Here is a tiny trained network, its code and every weight. The questions are about switching its units off for an input and a class, where a switched-off unit gives its printed mean instead of its output.

import numpy as np


def w(rows, s, z=0):
    codes = np.array(rows[::2]) - 128.0
    scale = np.full(codes.shape[1], s)
    scale[-1] = z or s
    return codes * scale


def norm(h):
    return h / np.sqrt((h * h).mean(-1, keepdims=True) + 1e-5)


def f(y):
    return y / 2 * (1 + np.tanh(0.7978845608 * (y + 0.044715 * y**3)))


def log_softmax(a):
    a = a - a.max(-1, keepdims=True)
    return a - np.log(np.exp(a).sum(-1, keepdims=True))


def net(x, mask):
    res = np.array(x, float).reshape(1, 4) / 4 @ E
    u = 0
    for l in range(2):
        y = f(norm(res) @ A[l][:, :-1].T + A[l][:, -1])
        res = res + np.where(mask[u : u + 10], y, B[l][:, -1]) @ B[l][:, :-1]
        u += 10
    return log_softmax(norm(res)[-1] @ U[:, :-1].T + U[:, -1])


A, B = {}, {}
E = w([
[150,113,81,127,89,154,138,124],'x0',
[173,18,207,64,151,161,173,202],'x1',
[149,40,126,117,72,96,171,6],'x2',
[187,142,131,54,119,89,3,73],'x3',
],0.007)
A[0] = w([
[168,137,152,93,55,130,60,129,150],'0.n1',
[146,103,157,179,55,82,206,32,114],'0.n2',
[19,73,103,219,142,110,255,194,7],'0.n3',
[185,118,119,88,115,116,145,185,109],'0.n4',
[150,125,92,134,156,127,147,136,87],'0.n5',
[102,209,112,172,77,96,173,138,169],'0.n6',
[185,251,145,145,101,183,133,206,29],'0.n7',
[148,193,81,141,140,91,136,71,172],'0.n8',
[112,194,139,100,127,165,109,210,48],'0.n9',
[146,126,102,101,165,58,88,160,113],'0.n10',
],0.0078,0.0018)
B[0] = w([
[70,173,54,98,134,118,152,122,172],'0.n1',
[52,119,163,177,149,20,126,127,223],'0.n2',
[141,95,64,56,161,146,100,136,254],'0.n3',
[148,184,177,157,128,97,130,155,148],'0.n4',
[82,58,121,167,134,120,69,175,126],'0.n5',
[141,126,127,167,171,255,89,117,189],'0.n6',
[42,18,197,150,55,82,111,41,184],'0.n7',
[152,202,210,184,165,173,84,136,190],'0.n8',
[87,5,97,132,23,102,160,39,177],'0.n9',
[99,154,97,104,105,159,145,134,147],'0.n10',
],0.0079,0.0074)
A[1] = w([
[79,158,141,90,161,51,23,148,111],'1.n1',
[48,114,82,247,242,179,210,185,40],'1.n2',
[49,142,55,86,119,225,206,33,207],'1.n3',
[100,253,145,31,33,92,87,100,170],'1.n4',
[85,124,106,68,82,173,56,212,157],'1.n5',
[60,42,31,121,127,183,164,123,92],'1.n6',
[183,70,148,10,80,141,189,251,155],'1.n7',
[43,118,151,143,62,45,97,74,170],'1.n8',
[86,91,101,203,79,211,62,196,255],'1.n9',
[204,75,230,107,69,90,183,220,78],'1.n10',
],0.006,0.0017)
B[1] = w([
[91,47,111,90,81,136,106,187,190],'1.n1',
[195,109,136,65,122,164,135,127,202],'1.n2',
[159,143,137,120,139,159,94,191,198],'1.n3',
[226,59,131,106,200,181,187,188,210],'1.n4',
[94,57,97,122,136,116,158,50,167],'1.n5',
[158,109,108,100,153,103,153,146,216],'1.n6',
[124,255,108,151,133,142,67,89,220],'1.n7',
[109,147,129,101,83,133,211,163,253],'1.n8',
[146,163,173,128,114,2,154,127,206],'1.n9',
[131,189,171,214,64,147,64,116,183],'1.n10',
],0.0095,0.0058)
U = w([
[205,57,72,17,191,157,117,154,154],'0',
[1,81,141,155,55,76,180,105,207],'1',
[145,219,167,202,127,169,76,94,2],'2',
],0.0099,0.00093)

Each question gives the input, the list of numbers given to net, and the class t.
The units are the neurons (one row each of A and B). Each row of codes is followed by its name. A weight is (code - 128) times the scale printed after its matrix; where a second scale follows, it is the last column's (A, B and U).
mask holds one flag per neuron, layer by layer. A switched-off neuron (its flag False) gives its mean, the last column of its row in B, instead of its output. The means were averaged over made-up inputs and are rounded, as every weight is.
A unit's drop is (log p(t) with every unit on - log p(t) with that unit switched off) / (log p(t) with every unit on - log p(t) with every unit switched off).
The circuit of an input: a set's keep is (log p(t) with only the set's units on - log p(t) with every unit switched off) / (log p(t) with every unit on - log p(t) with every unit switched off). Starting from the 12 units with the biggest drops (on a tie, the unit counted first), units are removed one at a time, each time the one whose removal leaves the highest keep (on an exact tie, the one counted first), for as long as the keep stays at least 0.8.
units of the circuit, in order: the units of the circuit, biggest drop first
k most important neurons: the k neurons with the biggest drops, biggest first
top k neurons in layer l: the k neurons of layer l with the biggest drops, biggest first
drop when u is switched off: that unit's drop, to one decimal
input [8,-7,4,-1], class 2: units of the circuit, in order : (0.n8)
input [0,8,-7,-2], class 2: units of the circuit, in order : (1.n7; 1.n10)
input [6,-8,7,-6], class 2: top 3 neurons in layer 0 : (0.n6; 0.n7; 0.n8)
input [-1,-1,-4,-4], class 0: top 2 neurons in layer 0 : (0.n3; 0.n2)
input [3,-7,6,1], class 2: 3 most important neurons : (0.n8; 0.n7; 0.n9)
input [4,-4,7,-8], class 0: 3 most important neurons : (0.n3; 1.n2; 0.n7)
input [6,6,-7,3], class 1: 2 most important neurons : (0.n7; 0.n9)
input [4,-6,3,-6], class 0: 2 most important neurons : (0.n3; 1.n2)
input [6,5,-5,4], class 1: 3 most important neurons : (0.n7; 0.n9; 0.n3)
input [-7,7,5,-8], class 0: top 3 neurons in layer 0 : (0.n3; 0.n8; 0.n7)
input [1,-8,1,-6], class 2: 2 most important neurons : (0.n8; 1.n4)
input [-3,-7,-8,-4], class 1: top 2 neurons in layer 1 : (1.n7; 1.n9)
input [0,-5,-5,1], class 1: 3 most important neurons : (0.n7; 0.n9; 1.n7)
input [-6,-4,1,-5], class 0: units of the circuit, in order : (0.n3)
input [-2,-2,-7,3], class 1: drop when 0.n7 is switched off : 0.1
input [8,5,1,-4], class 2: drop when 1.n4 is switched off : 0.1
input [4,-5,-3,-6], class 0: drop when 0.n3 is switched off : 0.3
